Here is a tiny trained network, its code and every weight. The questions are about switching its units off for an input and a class, where a switched-off unit gives its printed mean instead of its output.

import numpy as np


def w(rows, s, z=0):
    codes = np.array(rows[::2]) - 128.0
    scale = np.full(codes.shape[1], s)
    scale[-1] = z or s
    return codes * scale


def f(y):
    return y / 2 * (1 + np.tanh(0.7978845608 * (y + 0.044715 * y**3)))


def log_softmax(a):
    a = a - a.max(-1, keepdims=True)
    return a - np.log(np.exp(a).sum(-1, keepdims=True))


def net(x, mask):
    res = np.array(x, float).reshape(1, 5) / 4 @ E
    y = f(res @ A[0][:, :-1].T + A[0][:, -1])
    res = res + np.where(mask, y, B[0][:, -1]) @ B[0][:, :-1]
    return log_softmax(res[-1] @ U[:, :-1].T + U[:, -1])


A, B = {}, {}
E = w([
[162,129,146,112,82,77,121,134],'x0',
[127,166,154,119,230,188,124,123],'x1',
[94,152,227,8,178,104,30,138],'x2',
[77,92,172,150,23,207,118,1],'x3',
[156,205,70,45,155,20,168,92],'x4',
],0.0061)
A[0] = w([
[160,50,112,104,198,77,167,199,135],'neuron 1',
[148,191,93,47,152,81,86,79,182],'neuron 2',
[163,114,116,75,254,93,95,179,254],'neuron 3',
[55,121,175,80,156,111,51,145,69],'neuron 4',
[128,69,93,147,79,66,113,173,134],'neuron 5',
[118,120,152,140,160,87,169,205,6],'neuron 6',
],0.0095,0.0024)
B[0] = w([
[105,62,122,103,138,64,230,47,200],'neuron 1',
[143,106,82,178,77,191,199,141,218],'neuron 2',
[86,69,130,189,177,140,155,131,255],'neuron 3',
[109,151,97,224,87,84,153,144,192],'neuron 4',
[157,119,126,222,175,104,144,23,166],'neuron 5',
[119,104,145,73,255,190,104,120,154],'neuron 6',
],0.0088,0.0086)
U = w([
[91,117,107,150,136,106,111,114,253],'0',
[126,88,87,135,98,128,138,180,251],'1',
[86,57,154,86,132,118,133,82,145],'2',
[129,133,166,139,129,106,152,142,216],'3',
[106,177,75,209,112,94,121,192,2],'4',
[171,129,134,12,149,117,80,147,2],'5',
],0.011,0.0031)

Each question gives the input, the list of numbers given to net, and the class t.
The units are the neurons (one row each of A and B). Each row of codes is followed by its name. A weight is (code - 128) times the scale printed after its matrix; where a second scale follows, it is the last column's (A, B and U).
mask holds one flag per neuron, in row order. A switched-off neuron (its flag False) gives its mean, the last column of its row in B, instead of its output. The means were averaged over made-up inputs and are rounded, as every weight is.
A unit's drop is (log p(t) with every unit on - log p(t) with that unit switched off) / (log p(t) with every unit on - log p(t) with every unit switched off).
The circuit of an input: a set's keep is (log p(t) with only the set's units on - log p(t) with every unit switched off) / (log p(t) with every unit on - log p(t) with every unit switched off). Starting from all 6 units, units are removed one at a time, each time the one whose removal leaves the highest keep (on an exact tie, the one counted first), for as long as the keep stays at least 0.8.
circuit, biggest first: the units of the circuit, biggest drop first
unit that matters most: the unit with the biggest drop
top k neurons: the k neurons with the biggest drops, biggest first
drop when u is switched off: that unit's drop, to one decimal
input [-3,0,8,3,0], class 4: unit that matters most => neuron 4
input [0,-8,-4,-4,2], class 0: circuit, biggest first => neuron 5; neuron 2
input [1,0,-1,-8,5], class 2: circuit, biggest first => neuron 1; neuron 6
input [-3,-6,2,8,8], class 1: circuit, biggest first => neuron 2; neuron 1
input [-2,-1,8,7,0], class 4: circuit, biggest first => neuron 4; neuron 1
input [-3,-7,1,-8,2], class 2: circuit, biggest first => neuron 1; neuron 6
input [-1,0,-2,-5,-4], class 2: circuit, biggest first => neuron 4; neuron 1; neuron 2
input [-1,0,4,-6,-3], class 2: top 4 neurons => neuron 1; neuron 6; neuron 3; neuron 2
input [5,2,3,-5,8], class 1: top 2 neurons => neuron 2; neuron 5
input [-7,-3,8,2,-5], class 4: top 3 neurons => neuron 4; neuron 1; neuron 6
input [-5,5,3,7,8], class 1: top 3 neurons => neuron 2; neuron 1; neuron 5
input [1,4,8,-5,-2], class 4: drop when neuron 4 is switched off => 1.7
input [-2,-5,-2,-7,2], class 2: drop when neuron 6 is switched off => 0.1
input [1,3,3,4,7], class 1: drop when neuron 2 is switched off => 0.5
